Here is a tiny trained network, its code and every weight. The questions are about switching its units off for an input and a class, where a switched-off unit gives its printed mean instead of its output.

import numpy as np


def w(rows, s, z=0):
    codes = np.array(rows[::2]) - 128.0
    scale = np.full(codes.shape[1], s)
    scale[-1] = z or s
    return codes * scale


def f(y):
    return y / 2 * (1 + np.tanh(0.7978845608 * (y + 0.044715 * y**3)))


def log_softmax(a):
    a = a - a.max(-1, keepdims=True)
    return a - np.log(np.exp(a).sum(-1, keepdims=True))


def net(x, mask):
    res = np.array(x, float).reshape(1, 6) / 4 @ E
    y = f(res @ A[0][:, :-1].T + A[0][:, -1])
    res = res + np.where(mask, y, B[0][:, -1]) @ B[0][:, :-1]
    return log_softmax(res[-1] @ U[:, :-1].T + U[:, -1])


A, B = {}, {}
E = w([
[69,107,71,134,160,124,144],'x0',
[113,167,69,254,115,121,88],'x1',
[30,46,241,169,126,159,96],'x2',
[76,253,133,139,153,66,129],'x3',
[219,94,137,145,178,28,43],'x4',
[103,155,128,76,4,163,92],'x5',
],0.0091)
A[0] = w([
[136,145,248,194,182,95,108,137],'n1',
[174,115,114,133,126,92,97,224],'n2',
[183,105,172,117,122,163,162,249],'n3',
[54,164,85,134,112,107,145,177],'n4',
[140,127,160,107,140,102,127,199],'n5',
[145,150,133,100,62,108,83,200],'n6',
[213,112,125,101,159,154,191,193],'n7',
[119,179,117,145,162,114,136,136],'n8',
[167,171,111,198,106,129,157,169],'n9',
[97,139,126,194,79,183,91,149],'n10',
[125,116,149,141,128,101,91,42],'n11',
],0.016,0.0017)
B[0] = w([
[137,76,251,91,136,115,45,247],'n1',
[107,165,118,72,104,138,92,216],'n2',
[108,122,122,138,105,111,194,212],'n3',
[128,182,96,176,143,112,152,241],'n4',
[136,84,124,163,115,157,129,167],'n5',
[185,98,97,124,136,122,49,216],'n6',
[138,100,60,142,84,153,173,234],'n7',
[107,129,165,162,154,144,98,203],'n8',
[83,172,119,150,138,120,170,222],'n9',
[140,97,78,85,100,153,191,244],'n10',
[185,139,171,92,149,142,127,161],'n11',
],0.015,0.011)
U = w([
[93,223,99,209,227,86,51,73],'0',
[194,105,128,57,111,121,2,84],'1',
[94,77,211,123,173,141,132,47],'2',
[142,126,43,125,61,171,190,249],'3',
],0.0086,0.0016)

Each question gives the input, the list of numbers given to net, and the class t.
The units are the neurons (one row each of A and B). Each row of codes is followed by its name. A weight is (code - 128) times the scale printed after its matrix; where a second scale follows, it is the last column's (A, B and U).
mask holds one flag per neuron, in row order. A switched-off neuron (its flag False) gives its mean, the last column of its row in B, instead of its output. The means were averaged over made-up inputs and are rounded, as every weight is.
A unit's drop is (log p(t) with every unit on - log p(t) with that unit switched off) / (log p(t) with every unit on - log p(t) with every unit switched off).
The circuit of an input: a set's keep is (log p(t) with only the set's units on - log p(t) with every unit switched off) / (log p(t) with every unit on - log p(t) with every unit switched off). Starting from all 11 units, units are removed one at a time, each time the one whose removal leaves the highest keep (on an exact tie, the one counted first), for as long as the keep stays at least 0.8.
units of the circuit, in order: the units of the circuit, biggest drop first
top k neurons: the k neurons with the biggest drops, biggest first
drop of u: that unit's drop, to one decimal
input [7,3,4,3,-5,-5], class 0: units of the circuit, in order : (n4)
input [-4,1,5,3,0,0], class 1: top 2 neurons : (n9 n3)
input [-1,8,1,-6,0,-8], class 2: top 2 neurons : (n1 n6)
input [-4,4,-7,0,4,-3], class 0: top 2 neurons : (n10 n9)
input [4,1,-4,1,-2,-6], class 0: top 3 neurons : (n10 n8 n3)
input [-8,2,1,7,1,-8], class 2: units of the circuit, in order : (n1 n6)
input [5,3,8,6,4,5], class 1: top 4 neurons : (n9 n1 n3 n11)
input [-6,1,-7,4,-7,-8], class 0: top 2 neurons : (n8 n10)
input [-7,0,-4,-6,4,1], class 3: top 3 neurons : (n7 n1 n3)
input [-8,4,4,4,7,-7], class 1: top 2 neurons : (n1 n2)
input [4,-7,6,-6,-1,2], class 3: top 3 neurons : (n1 n3 n8)
input [-5,-4,-8,1,3,-1], class 3: top 2 neurons : (n7 n1)
input [5,-5,1,6,-5,-7], class 0: units of the circuit, in order : (n4 n10)
input [-3,-5,-2,-1,-1,8], class 1: units of the circuit, in order : (n6)
input [-1,2,8,7,-1,7], class 1: top 2 neurons : (n1 n6)
input [0,-3,-2,-1,-2,7], class 1: top 4 neurons : (n6 n7 n9 n10)
input [4,1,5,-2,2,-5], class 1: top 2 neurons : (n9 n3)
input [-4,6,-4,6,4,7], class 0: top 2 neurons : (n9 n1)
input [5,-6,3,7,8,-4], class 1: drop of n3 : 0.3
input [1,6,8,8,1,3], class 2: units of the circuit, in order : (n1)
input [-6,5,1,7,-6,-1], class 0: drop of n7 : 0.2
input [-7,2,2,-2,-6,-7], class 2: drop of n1 : 1.1
input [7,2,1,-2,-4,-7], class 0: drop of n10 : 0.4
